Rows with their classes:
[-11.2   5.5  -0.2   1.8   0.4  25.3 -22.5  -1.9  -0.7   8.4  -0.4   0.5
  -0.3 -21.7  14.7  -4.0 -18.9 -13.1  32.5 -15.1   1.6   4.5   7.0 -12.3
   0.9   3.4  -6.4  23.6 -10.8] : C
[-16.8  -5.5  11.2   6.6  -5.9  26.9 -19.5 -12.7  12.2   9.3   4.5 -10.3
  -7.8  -9.6  -0.9  -6.7 -25.1  -8.6  28.4  -8.8  -2.5  -1.8  16.3 -18.2
  15.8   0.7 -11.8  19.5  -5.2] : J
[-20.6  -8.3  -1.9  -8.4   2.2  24.8 -18.9   4.0  -7.8  23.5 -21.7   7.1
   8.8 -24.5   1.2  -3.6 -31.5  -3.4  48.3  -5.6  -4.9  -0.3  13.0 -27.9
   8.4  -6.3   0.3 -15.8 -10.7] : Y
[ -7.4  -3.9  -6.2  -4.4  -4.1 -12.5 -24.5  17.8   4.4  10.5  -3.5  32.6
   2.1   8.8  -3.3  -2.0 -11.5  -9.1  20.0  10.3  -2.3   0.4  18.2 -16.2
  15.0  11.6  -4.9   8.0   2.1] : J
[-10.0  -0.2   2.0  20.1  -6.9  17.4 -21.5  14.5  -1.7  14.8   9.7   9.6
 -11.7  -4.9   6.4  -9.4 -12.4 -14.0  37.9 -16.5   2.1   5.8  15.4 -12.8
   5.0  -2.7  -7.9   1.9  -3.6] : J
[  6.0  -6.5  29.0  11.4   2.7  -4.4  -5.4  13.0  -8.7  -4.0  11.7   9.7
  -5.7 -16.4   7.5   0.7 -19.6 -16.0  42.0  -6.8   4.3   5.4   8.6  -3.1
   8.8   1.3   8.2 -17.1  -1.0] : F
[ -3.0  -4.2 -22.1   0.4  -0.9  17.2  -3.5   8.9   1.8  13.3  -0.7  -3.9
   1.5 -12.8   3.7   5.4 -23.2 -14.0  33.3 -12.6   2.1  11.5   5.4 -13.6
   5.1  -1.9   1.2   2.6  -4.0] : J
[ -0.6  -9.9  30.1   6.7  -5.1  -4.5  -7.8   9.5  -1.7   7.1  -4.3  -1.7
  -2.5  -3.5   7.2  -9.3 -22.0 -15.1  25.4   0.2   4.2  -2.2  10.4 -20.0
  21.6  -7.2 -15.0 -10.3   6.4] : F
[  4.1  -2.1  13.3  24.3 -15.7  23.5  -7.8  10.9   4.8  -3.2   1.4 -20.9
   0.3 -19.6  -8.9 -17.8 -11.5  -2.5  32.7 -15.1  -4.9  12.9   8.5 -17.2
  26.5  -3.4  -8.6  -5.7   8.3] : J
[-11.1  -2.3   8.9  13.8   2.8  32.5 -18.0  -3.2   4.3   7.6   0.9 -39.3
  -1.9 -21.3  -5.6 -15.5 -17.2 -12.9  49.1  -4.0   5.5  15.9   1.8 -28.1
  14.6  -9.1  -2.5   1.1   2.8] : C
[ -2.2  -2.0   6.0  10.4   4.2  17.2 -13.2   5.6  -5.1  26.8   7.4  20.8
 -11.5 -16.9   3.3  14.6 -19.2 -10.6  15.2 -12.9   0.2   3.7 -10.8  -8.8
   9.2 -10.8  -7.9 -13.2   9.6] : F
[-10.8  -4.7  -1.0  11.2  -0.2   7.7 -17.1  18.4 -12.2   8.6 -22.0 -21.5
   5.3  -9.3  -7.9 -16.1  -8.3 -10.7  37.7  -2.1  -0.5   8.3   6.4 -18.6
  17.1   5.4   6.1  15.9   6.8] : C
[ -3.3   8.1   0.6  10.6  -6.6  12.9 -10.5   3.5  -3.0   6.3   0.3 -19.9
   0.3 -26.1 -10.8 -14.2  -7.7 -16.3  45.7  -2.5  -0.2   5.4  16.1 -13.5
  10.1  -1.3  24.4   7.3   3.0] : G
[-14.5  -2.6  -6.2 -13.4 -12.3  11.8 -25.1   4.2   6.1  11.3 -26.7  -5.2
  -0.4  -5.9  20.8 -13.8 -30.9 -34.9  31.3   1.3   0.2  -1.5  32.7 -29.4
  10.4   9.8 -13.1  18.5   6.6] : P
[-23.5 -14.7  41.3  25.2  -3.2  26.1 -16.5  23.4  -2.2  13.9  -1.6 -21.8
   5.3 -13.3 -19.7 -14.3 -39.2 -18.7  45.3  -8.0   6.0  -6.6   5.2 -13.9
  29.7 -17.6 -12.9 -24.1  -8.6] : U
[ -6.7 -10.9   0.5   7.9 -15.5  27.7 -18.2   3.9   0.3  11.0  -2.0  15.1
  -0.9 -19.8   3.1  -0.3 -15.8  -5.8  45.8 -14.1  -1.8   4.7  14.4 -14.1
  20.6  -8.5  -1.9   5.2  -7.7] : J
[  3.2   9.6   6.6  13.1   2.2  10.3 -19.7  -8.4 -10.0  12.3   5.1   2.8
  -0.5 -27.0  -0.4   3.8 -23.4  -2.0  16.6 -13.6   1.9   5.6  -1.1 -14.2
  -0.2  -4.7   0.5 -28.5  -8.7] : F
[ -6.0 -17.1  14.1  20.4   7.2  -5.8  -6.0  17.4  -6.9   0.2  -3.3  26.3
  17.5  -2.6 -64.2  11.0 -22.9 -16.2  25.0 -24.8  11.0 -10.1   5.6 -19.2
  12.2  -1.1  -6.6 -24.1   8.7] : U
[-20.2  -7.3 -22.4  17.8  26.3   1.1 -28.8  -1.1  -0.3  15.2 -13.2  26.3
  -8.6 -12.2  10.5   2.0  -6.7 -30.0  47.7  -8.7   0.7  14.9  10.1 -19.1
  10.6   5.3   0.6  -5.4   8.3] : J
[ -3.2   1.2   7.6  10.6   5.6   8.0 -12.8 -12.6  -2.7  -5.8  15.7  13.2
  -4.9 -14.9   8.0  13.1 -15.7  -9.2  32.6 -17.1  -0.5   3.9  -2.2  -7.2
   9.8  -5.4   6.4 -15.2  -0.5] : F
[-11.7   6.0   6.8  22.2  -3.8  17.9 -14.2   7.2  26.3  14.4   6.2 -32.0
  -2.6 -19.5 -11.9  -8.4 -15.3  -1.6  44.0   2.2  -0.3   4.0  -4.8 -11.9
   7.2 -15.8  -5.8  -8.2  -5.3] : C
[ -9.5   9.0  13.3  15.6   0.3   9.6 -20.8  -1.9  -4.5  15.0   5.7 -23.0
  -9.8 -13.2  13.0  -0.8  -8.9  -6.3  16.8  -2.8  11.4   1.6   6.8  -7.4
   5.0   3.4  14.1  -3.9   1.7] : P
[-31.2  -1.6  22.6  31.0  -7.5  27.7 -15.5  14.1  -3.2  12.9  -8.0  -3.7
   8.3  -6.3  -0.9  -9.0 -15.5 -13.8  56.9 -31.7  -1.2  10.7  13.1 -20.6
  18.0 -25.0  -4.1 -24.4  -5.6] : J
[-20.2   5.0  -1.5  12.1  -6.2  19.2 -12.3  -3.9   1.7  15.6   3.0 -14.4
   8.0 -15.9   0.7   9.5 -39.3  -5.1  34.4 -13.2  -3.2   9.9  64.2 -14.5
   9.6   2.2   4.5   7.9  -3.6] : J
[-17.3 -14.2  17.2  17.4 -13.7  24.7 -13.8  14.4  -6.5  12.3  -2.3   4.0
  -3.1  -2.7  10.9 -12.6 -34.7 -14.8  32.7 -12.9  -3.9   8.9  11.6 -22.8
  28.3   1.1 -13.6  -5.1  14.9] : J
[ -7.2   7.1  -5.4  31.1 -12.1  12.5 -14.6 -20.7   0.1  19.6  27.4 -17.2
   1.1 -14.3 -10.1   5.8 -18.2  -7.4  44.7 -19.2   1.7  11.7  -2.5  -9.3
   1.7 -10.4  13.2  14.9  -7.1] : J
[-10.2 -18.2 -39.6   6.6  -0.5   8.8 -18.8  -6.1  -5.3  43.0 -15.4  10.7
  -1.6  -1.3   5.3 -13.8  -0.8 -13.5  21.6 -14.5  -2.3   8.3  13.3 -29.9
   0.0  12.7  -6.9  20.6   5.5] : C
[ -6.2   5.8 -20.5   8.7  -6.8   7.7 -18.3  -5.3  14.4   2.0   1.6   5.4
  -2.0 -11.7   2.7  -3.4  -3.6 -13.3  13.8  -3.9   3.1  13.1  -0.2 -11.9
   6.3  -7.0   8.0  10.3   4.6] : P
[-15.3  -3.9 -33.0   6.6   8.8   4.3 -15.5  -3.1  -4.2   6.3 -28.7  19.8
   9.8  -2.3  12.3  -6.6 -20.5  -4.4  34.8  -9.8 -10.2  13.2   1.2 -26.4
  11.8 -11.7  -9.7 -21.5   4.7] : C
[-21.8  -4.0   2.8  11.3  -3.2  23.6 -17.9   9.1  -6.5  12.9 -10.2 -16.0
   1.6   3.8   2.0 -19.7 -32.9 -12.3  34.9  -4.3   2.3   2.1  10.7 -13.1
  14.7   7.6 -14.9  -1.9  -9.8] : J
[ -9.5  -2.2  -7.3  -3.6  -7.4  22.0 -22.4   3.9  -6.7  12.2  -6.1 -17.3
   2.1 -13.1  -3.5  -3.5 -20.7 -15.8  13.7  -8.7  18.9   4.0  35.1 -16.4
   6.0  11.8   0.3  15.4   3.0] : P
[-14.1   3.2  -4.4   3.0  -5.2  22.1 -30.9  13.9   1.8   5.0 -18.8 -25.6
  -1.9 -16.1  -5.6 -10.6 -45.8 -22.1  24.2  -2.0   5.5  -3.6  17.9 -22.1
   5.9   5.9  -5.5   7.5 -10.2] : C
[-13.4  -4.7  -5.3  11.7   1.0   7.6 -19.0  -4.5  12.2  27.5   0.3  19.1
  38.3  -6.8  14.1  16.5  -0.2 -19.0  24.3 -12.9   2.0   8.2  19.9 -12.1
   5.0  -2.2   5.4   6.2   1.6] : J
[-24.5  -2.5 -34.0  13.3 -23.2  16.9 -16.0  -4.1   9.5   4.4  -6.6 -13.9
  -5.0 -27.4  -1.0  -6.6  -3.6  -4.2  40.9   1.9   2.4   7.4   5.9 -10.3
   5.3  -6.7  13.3  21.1  14.6] : C
[-25.0  19.6  10.7  11.1   8.4  27.1 -15.4  -4.5   5.0   9.5 -25.0 -29.5
  10.2 -23.5  -2.0 -26.2 -27.8 -18.6  54.9  -0.3  10.2   1.6  16.9 -23.3
  34.1  -5.0  -8.9  -1.9  -5.5] : C
[ -9.0  -1.8   5.6   2.0  -8.9  26.8 -26.1  -4.5 -17.2  -8.3 -20.3 -22.2
  -3.7  -8.9   3.5   4.4 -30.8  -9.2  36.4   0.7   9.5   5.5  22.0   4.8
  19.7  -2.8  -3.1   4.4   8.3] : C
[ -4.3  -8.9  39.5  15.2   3.2   4.7  -6.0  11.8   2.2  -7.5  13.6  16.5
   1.9  -4.3  16.4   5.2 -13.7 -27.0  19.4 -10.6   5.7   3.3   3.2 -11.9
  10.2  -7.5 -64.2 -26.6   3.0] : F
[-23.9 -10.0  24.5   5.6  -2.8 -15.5 -14.4   8.2   3.4   6.3  -9.1  13.0
  -3.3  -5.3  21.7   5.7 -35.9 -22.2  25.3  -5.3   1.5  -2.0  13.4 -26.4
  11.9  -2.4  -2.0 -21.1  -2.1] : W
[-10.8  -4.5 -12.2  23.6 -11.8  12.2 -16.6   8.7   3.6  10.7   6.8 -14.2
   2.0 -11.1  -7.7   0.5 -39.9 -20.5  28.1   5.1   5.1  -1.9  17.3 -15.9
  13.8   7.2  -6.1   7.2  -5.3] : J

Rows with their classes:
[ -3.3   8.0   0.7   5.7  -9.1 -15.0   1.3 -28.9   5.4   7.7   6.0   3.3
  -8.1  -0.1  -2.6  27.1 -10.7   2.7   0.9  -1.4  -5.2  12.5   9.3 -22.3
 -31.4 -15.7 -17.8  17.8  11.5] : B
[ -7.7   5.6   0.8   4.9  -4.9  -9.0   2.4 -16.2   0.7   6.2   6.5   2.8
  -2.9  -3.8 -11.7   8.2   2.3   0.0   1.8  -3.7   2.4  15.3   8.4 -23.7
 -25.2  -5.6  -4.2   9.9   7.7] : E
[ -5.4  10.1   2.1   0.9   1.8  -8.0  10.6 -22.6  -0.1  -1.6   5.4   2.7
  -5.0  -1.6  -0.9  23.1 -12.2   1.2  -1.3  -0.2  -4.4  -1.5   5.3 -17.5
 -21.5 -11.6 -24.9   8.5   8.3] : V
[  4.9  14.5  -3.3  13.5 -11.1 -18.8   4.1 -48.8   9.0   9.7  11.6  11.1
  -9.7   0.6   7.1  38.0 -33.5   5.4  -3.0 -15.9 -14.3  21.3  19.1 -22.2
 -48.0 -18.2 -22.4  42.8  21.9] : E
[ -5.7   7.7   4.6   2.6   0.3  -6.5  20.0 -16.2   1.7  -2.4   5.9   2.3
  -4.1  -1.8   1.9  11.6  -1.9  -2.4   4.9  -0.8  -0.4   9.6   4.9 -15.6
 -21.8  -5.8 -12.5   5.8   3.0] : V
[ -5.6   9.5   2.7   2.0   3.1  -9.3   3.6 -13.6   1.3  -2.0   6.9   3.1
  -3.3  -1.8  -0.6  15.5  -7.4  -1.3   3.1  -2.7  -6.3   5.7   5.6  -3.5
 -17.1  -9.4 -13.1   8.1   5.6] : V
[  0.1   9.2   1.0   1.6  -1.1   0.2   5.7 -26.6   4.7  -3.4   3.7   0.4
  -4.4   1.0  -7.6  27.2 -18.5   2.6   0.4  -2.2 -26.9  -0.3   6.4 -10.4
 -18.8 -14.0 -22.9   7.5   5.5] : Q
[-22.4   5.3   7.6   2.5   2.4   0.4   7.3   9.3   0.5   1.7   5.2  -1.6
   7.4  -2.4  12.2 -18.0  29.9 -12.7   6.1  -2.8  15.4  26.2   1.5 -24.3
 -17.7  10.1  11.6   5.7  -4.2] : V
[ -2.4   4.1  -0.5   5.5  -3.4 -12.2   5.4 -27.8   2.4   1.7   4.9   2.8
  -7.1  -3.3 -10.3  34.4 -16.5   7.1   3.6   1.9  -8.9   6.2  12.0 -11.6
 -30.1 -17.7 -31.1  12.0  11.5] : B
[ -7.7  12.3   1.0   7.3  -5.3 -14.1  -0.3 -25.6   4.2   4.5   7.1   0.6
  -5.5  -5.1   2.6  17.1  -1.9   7.1   3.1  -4.8   2.3  19.2   7.4 -25.4
 -29.3 -13.5  -9.1  17.5  14.7] : B
[  8.8  15.3  -7.6   3.3  -0.5   1.0   8.4 -26.3   1.9   4.1   4.7   8.6
  -0.8   1.7   9.6  10.0 -21.5  -3.7   8.1 -17.4  -9.0   8.9   9.9 -22.4
 -21.8  -5.3  -6.4  30.7  15.6] : N
[ -3.0   6.1   2.3  -3.8  -0.9  -2.0   4.4 -11.2   0.7   5.5   5.0   2.4
  -1.7   3.3   6.7   2.9  -2.7  -2.8   2.7  -6.9   4.4   8.8   6.9 -16.9
 -12.4  -3.4   0.2  13.6   4.0] : Q
[ -9.0   3.4   6.9   7.7  -0.6  -8.3   4.2 -12.8   0.6   1.6   6.9  -1.0
  -3.1  -3.6 -14.4  14.3   2.7  -1.3   1.8   1.1  -1.6  10.5   5.4 -16.0
 -21.0 -10.4 -10.2   5.3  10.4] : Z
[ -9.5   9.3   2.6   3.1   2.6  -4.5  -1.0  -8.7   1.1  -3.6   5.0  -0.1
  -5.0  -3.0  -1.9  15.5  -7.7   2.0   1.9   0.0  -0.6   5.9   7.3 -13.8
 -16.6  -9.3 -14.0   7.0   6.9] : Q
[ 2.9  3.9 -4.3 20.1 -6.6 -0.9  2.7 -3.7 -2.5  9.6  2.1 -6.8  1.3  3.7
 10.1 -4.1 -3.2 -1.2  2.4 -2.9  1.4  5.7  0.9 -4.7 -3.5  4.4  8.0  7.4
  2.3] : S
[-13.7  11.4   3.7  -0.9   0.7  -3.3   9.2 -15.5   6.5  -0.1   4.8   1.4
  -0.5  -1.2   8.0  12.4   5.6  -7.3   4.7  -5.1   5.9  17.1   9.3 -26.5
 -24.1  -6.9  -6.5  13.7   6.3] : V
[  3.9  21.6  -2.6   6.6  -6.8  -7.2   6.7 -38.4   6.8   0.2   7.2   7.4
  -2.9   1.9   0.1  31.9 -27.8   2.6   2.1  -7.1 -16.5  11.3  15.3 -24.2
 -33.0 -16.1 -29.1  24.8  10.3] : V
[  2.7  -3.0  -5.8   8.7 -12.7  -9.6  -3.3 -27.8   2.1  12.8   4.6   3.9
   1.2  -5.3   3.3  17.0 -11.6   3.9  -1.3 -12.9  -7.7  15.6   6.9  -8.3
 -19.4 -11.2  -6.1  18.2  15.6] : D
[ 15.4  -0.5  -6.8   6.9 -13.7  -8.6  -3.4 -30.2   8.9   7.6   4.7   2.5
 -10.7  -2.0 -11.4  33.7 -24.1  10.7  -6.8   2.8  -9.9   1.1   6.3  -2.5
 -12.6 -22.0 -16.4  15.7   9.4] : D
[ -1.5   7.3   3.0   1.2  -3.9 -10.4   1.1 -24.0   3.0  -1.0   4.3   0.4
  -3.1  -0.4  -3.6  25.1  -9.7   3.2  -1.1   0.1  -8.4   4.7   8.9 -15.4
 -23.9 -15.0 -23.6   7.2   7.5] : Z
[  4.7   6.8  -6.3   7.2  -2.1  -7.3  -0.6 -25.7   2.7   5.5   2.3   6.7
   0.1   0.5   7.3   8.1 -16.0   2.4   1.0 -14.4  -7.4   8.0   6.3 -15.7
 -15.2  -7.0  -1.1  23.1   8.5] : S
[  0.6  13.2  -1.4   2.9   0.3  -3.6   6.7 -12.8   4.2  -1.1   7.4   4.2
   1.0   1.0  10.5  -1.6  -6.9  -0.3   9.3  -8.6  -5.8   9.6  10.2 -21.2
 -17.9  -1.2  -1.0  19.3   8.4] : N
[-16.1  -4.0   4.9   0.0   0.0  -1.3   1.2   4.8  -0.8  -0.4  -1.2   4.6
  -0.7  -4.1  -8.3   7.4  12.8  -0.1   0.5  10.3   9.4   8.1   1.9  -3.0
  -4.6  -4.1  -7.0  -7.1   1.5] : Z
[ -4.5   9.8   0.9   3.6  -9.0  -8.7   7.5 -20.3   1.8  -7.4   5.5   3.7
  -5.5   0.9 -11.9  31.5 -20.4   3.5   2.2   5.9  -6.7  -0.9   5.6 -10.0
 -21.4 -26.6 -33.4   7.5   8.9] : V
[  9.7   6.2  -3.5   0.8   2.6  -6.0   3.2 -19.8   5.5  -2.1   1.9   3.6
  -2.9   3.2  -3.0  19.6  -8.9   6.1  -2.8  -3.8 -10.7  -5.1   3.6  -5.1
  -8.0  -9.1 -19.4  13.3   8.0] : N
[-13.0   6.5   3.0   7.5  -5.1  -9.0   3.7 -18.2   1.4   4.7   5.3   0.1
  -4.2  -2.8  -5.1  19.0  -1.9  -2.8   2.2   7.0  -2.0   9.1   3.6 -12.2
 -19.2 -10.4 -13.1   7.2   7.0] : B
[  1.3   0.0   5.0   9.5  -8.7  -9.0  -2.0 -21.1   5.1   7.1   2.6   1.1
  -6.4  -1.8  -5.0  19.2  -5.4   4.2  -1.3  -0.6  -3.2  13.7   7.1 -12.2
 -19.1  -9.9  -6.9   3.7   7.4] : E
[  5.3  10.6  -3.5  -0.3   3.4  -2.1   5.6 -11.5   2.9  -3.9   0.8   3.3
  -1.0   2.3  -0.9  13.1 -12.7   2.8   0.8  -4.5  -1.9  -5.4   3.2  -8.7
  -7.1  -5.6 -13.7   8.9   3.9] : N
[  4.1   7.4   1.1   4.0  -1.6  -4.0   3.0 -19.6   3.5   5.9  -7.0   3.4
  -1.5  -0.2   5.0  16.9 -11.2   1.1  -2.1 -15.4  -6.3  10.0   8.2 -16.4
 -14.7  -1.5  -1.0  18.6   7.4] : S
[-11.1   6.8   1.8   3.4   0.0  -4.0   4.9  -7.8   2.4  -0.4   3.5   1.6
  -0.8  -0.9   8.7   1.7   5.2  -3.5   4.3  -7.4   1.3  15.2   2.4 -22.1
 -20.1  -3.5  -4.1  13.0   3.1] : Q
[-16.6  11.9   7.3   9.7  -3.2 -11.5   9.6 -19.3   6.8  -2.0   9.4   3.7
  -3.9  -5.0  -1.9  19.0   0.9  -8.5   5.8   1.1   5.2  22.7  10.7 -33.7
 -39.4 -15.9 -15.1  26.8   9.7] : Z
[ -5.6   7.4   2.5   2.5   0.1 -12.0   5.3 -21.7   4.6   0.8   3.3   5.9
   0.2  -5.0   0.7  15.4  -2.6  -1.9   4.4  -2.2  -0.4   9.3   7.6 -18.2
 -23.4  -7.2 -10.5  14.5   4.3] : E
[ 3.6 -2.2  0.0 -0.4 -2.7 -0.4  0.7 -1.1  7.1  0.2  2.6  1.6 -0.1  4.8
 -1.5  5.0 -8.2 -0.6  0.5  0.2 -2.1 -6.8  0.9  1.2  1.6 -1.8 -5.4 -1.9
  1.0] : S
[ -6.1  13.5  -0.7   8.4  -3.6 -14.6   6.6 -30.1   5.1   6.6   4.5   4.3
  -5.2   3.9   4.4  21.2 -13.0   4.2   3.4  -7.7  -3.3  15.7  12.2 -28.0
 -31.1 -12.0 -16.0  21.5  15.2] : E
[ -0.7   2.3   4.8  -3.3   0.5  -7.5   0.5 -12.6   0.0  -1.4   3.3  -2.5
 -10.0  -1.6 -20.6  37.1 -16.2   6.4  -4.2  14.6 -10.5  -9.8  -1.0   5.5
  -8.4 -21.2 -36.3  -8.7   6.4] : B
[-17.7   8.9   8.1   2.1   1.3  -7.0  10.9 -10.4   3.3  -3.1   5.8  -0.3
  -4.1  -5.7  -4.4  24.4   5.9   0.3   1.0   9.7   5.4  12.3   4.8 -20.0
 -27.6 -14.1 -25.3   1.2   6.7] : Z
[  9.9  13.1  -4.1   3.6  -2.1  -8.2   5.2 -31.9   0.5   1.2  10.3   8.9
  -1.3   6.3   7.9  14.4 -26.5   1.2   3.3 -15.9 -10.3   3.6  10.3 -23.7
 -23.4  -7.3 -13.3  28.2  11.0] : N

Rows, each with its class:
[-10.4 -17.6 -10.0   6.6  -3.8   3.3  -1.6   4.2  -9.2  -5.5  -8.8  -3.8
   2.2  -6.4  13.9 -12.0  -8.2  -9.6  20.3   3.7  -1.3   7.6   1.8 -16.1
   3.7  -8.9  11.1  -4.6   4.9] : T
[-19.5 -20.4  -3.1  34.6 -11.5 -26.9  -0.9  21.3 -25.0  -1.0 -17.0 -14.3
   7.8   4.6  13.0  11.5 -11.5  -1.0   0.3  23.1 -23.4  -3.4  -5.4  10.7
  12.0  -0.4  15.3  -2.5  -8.5] : T
[ 13.0  -8.3  -1.6  12.1  -2.3  11.1   7.9  -3.6  -8.8   6.1  -0.4   1.2
   0.9 -13.0   8.9  -9.2 -21.5  -0.9  31.6  -6.5   1.7   6.1  -6.5   4.0
  10.5 -16.6  13.9 -10.1  -2.9] : T
[ 20.8  -2.1   7.9   7.3   3.4  -5.7  11.6  12.1  -2.7   2.7  -2.3 -19.2
   6.5  29.9  13.1 -10.9 -18.5  -2.5   6.1  10.3   0.5   4.2   1.1   7.5
  11.9   9.0   8.3  -6.4  -5.7] : T
[ -3.6 -12.9  -2.2  13.9   7.5  -6.4 -20.2   9.8 -18.3   1.6 -12.2   5.2
  -5.6   8.0  16.3 -13.6  -5.5   2.4  15.6   3.2  -6.8  12.8   0.2  -1.4
  -4.4  -6.4   4.4  -9.2  -6.2] : T
[-20.7 -16.5  13.4 -12.4 -16.4   4.9   7.7  22.2  10.8 -12.2  -7.4  -2.0
   0.3 -17.1  22.3   3.5 -20.3  -9.2 -43.7   2.1 -23.9   7.1   7.3  13.4
   4.4   7.2  16.5  -4.7  -8.1] : T
